Here is a tiny trained network, its code and every weight. The questions are about switching its units off for an input and a class, where a switched-off unit gives its printed mean instead of its output.

import numpy as np


def w(rows, s, z=0):
    codes = np.array(rows[::2]) - 128.0
    scale = np.full(codes.shape[1], s)
    scale[-1] = z or s
    return codes * scale


def f(y):
    return np.maximum(y, 0)


def log_softmax(a):
    a = a - a.max(-1, keepdims=True)
    return a - np.log(np.exp(a).sum(-1, keepdims=True))


def net(x, mask):
    res = np.array(x, float).reshape(1, 5) / 4 @ E
    y = f(res @ A[0][:, :-1].T + A[0][:, -1])
    res = res + np.where(mask, y, B[0][:, -1]) @ B[0][:, :-1]
    return log_softmax(res[-1] @ U[:, :-1].T + U[:, -1])


A, B = {}, {}
E = w([
[169,126,3,20],'x0',
[127,127,129,128],'x1',
[20,225,61,155],'x2',
[196,124,46,241],'x3',
[51,11,84,149],'x4',
],0.0071)
A[0] = w([
[81,5,93,151,45],'N1',
[103,98,186,70,74],'N2',
[74,193,64,107,79],'N3',
[104,89,223,42,89],'N4',
[186,226,157,117,51],'N5',
[95,128,170,54,29],'N6',
[82,166,89,138,36],'N7',
[186,48,189,109,17],'N8',
[130,170,3,9,3],'N9',
[195,135,90,227,25],'N10',
[49,186,103,147,7],'N11',
[70,158,192,193,115],'N12',
[101,150,195,194,6],'N13',
[193,115,60,216,48],'N14',
[56,42,69,180,141],'N15',
[97,155,179,49,78],'N16',
[42,191,114,185,31],'N17',
[35,182,102,183,7],'N18',
[213,100,95,215,80],'N19',
[236,15,188,134,42],'N20',
[201,248,170,116,105],'N21',
[72,152,163,69,58],'N22',
[110,118,242,217,32],'N23',
[93,140,192,188,37],'N24',
[56,178,110,157,1],'N25',
[64,142,188,27,153],'N26',
[225,218,148,157,84],'N27',
[102,123,198,64,25],'N28',
[188,218,143,102,62],'N29',
[210,41,183,120,20],'N30',
[72,154,191,182,111],'N31',
],0.0077,0.0035)
B[0] = w([
[47,84,225,37,207],'N1',
[91,161,51,180,183],'N2',
[175,171,163,71,207],'N3',
[97,157,48,187,224],'N4',
[30,44,174,62,197],'N5',
[107,139,58,188,175],'N6',
[163,196,162,50,164],'N7',
[145,248,113,36,199],'N8',
[238,3,68,124,247],'N9',
[72,161,9,168,207],'N10',
[161,203,160,48,181],'N11',
[186,71,68,107,217],'N12',
[195,39,46,68,178],'N13',
[68,141,48,168,217],'N14',
[70,103,202,78,234],'N15',
[107,123,78,181,200],'N16',
[157,199,143,61,200],'N17',
[139,195,140,41,195],'N18',
[51,176,4,182,226],'N19',
[132,245,120,24,254],'N20',
[47,46,164,98,236],'N21',
[119,150,53,175,183],'N22',
[191,66,62,61,227],'N23',
[203,35,22,77,182],'N24',
[145,175,135,76,172],'N25',
[119,136,43,215,248],'N26',
[37,65,154,90,217],'N27',
[80,147,13,187,180],'N28',
[51,47,164,83,196],'N29',
[133,227,116,20,215],'N30',
[199,62,73,106,208],'N31',
],0.0059,0.0054)
U = w([
[249,59,95,109,80],'0',
[161,249,155,72,101],'1',
[78,169,76,204,91],'2',
[38,70,198,100,91],'3',
[157,133,151,144,253],'4',
[183,141,201,183,184],'5',
[188,150,184,184,74],'6',
],0.013,0.016)

Each question gives the input, the list of numbers given to net, and the class t.
The units are the neurons (one row each of A and B). Each row of codes is followed by its name. A weight is (code - 128) times the scale printed after its matrix; where a second scale follows, it is the last column's (A, B and U).
mask holds one flag per neuron, in row order. A switched-off neuron (its flag False) gives its mean, the last column of its row in B, instead of its output. The means were averaged over made-up inputs and are rounded, as every weight is.
A unit's drop is (log p(t) with every unit on - log p(t) with that unit switched off) / (log p(t) with every unit on - log p(t) with every unit switched off).
The circuit of an input: a set's keep is (log p(t) with only the set's units on - log p(t) with every unit switched off) / (log p(t) with every unit on - log p(t) with every unit switched off). Starting from the 12 units with the biggest drops (on a tie, the unit counted first), units are removed one at a time, each time the one whose removal leaves the highest keep (on an exact tie, the one counted first), for as long as the keep stays at least 0.8.
units of the circuit, in order: the units of the circuit, biggest drop first
most important unit: the unit with the biggest drop
top k neurons: the k neurons with the biggest drops, biggest first
drop of u: that unit's drop, to one decimal
input [-2,-6,6,-8,-3], class 2: most important unit : N26
input [6,1,8,7,-3], class 1: top 2 neurons : N3, N7
input [-1,8,1,-8,8], class 2: top 2 neurons : N26, N4
input [-4,-6,-6,4,-6], class 1: top 4 neurons : N20, N30, N8, N9
input [3,7,6,-1,-6], class 4: units of the circuit, in order : N9, N20
input [-3,-7,-7,7,-2], class 1: units of the circuit, in order : N20, N30
input [-5,-2,-3,2,2], class 0: units of the circuit, in order : N23, N24
input [3,6,0,6,7], class 3: units of the circuit, in order : N1, N15
input [3,0,6,0,7], class 3: top 3 neurons : N15, N1, N20
input [-2,-7,-1,-7,-8], class 3: top 3 neurons : N21, N5, N29
input [6,8,-6,4,4], class 4: drop of N31 : 0.1
input [-2,1,5,3,6], class 3: drop of N2 : 0.0
input [-6,6,-4,-5,4], class 0: drop of N13 : 0.1
input [1,8,0,6,8], class 3: units of the circuit, in order : N1
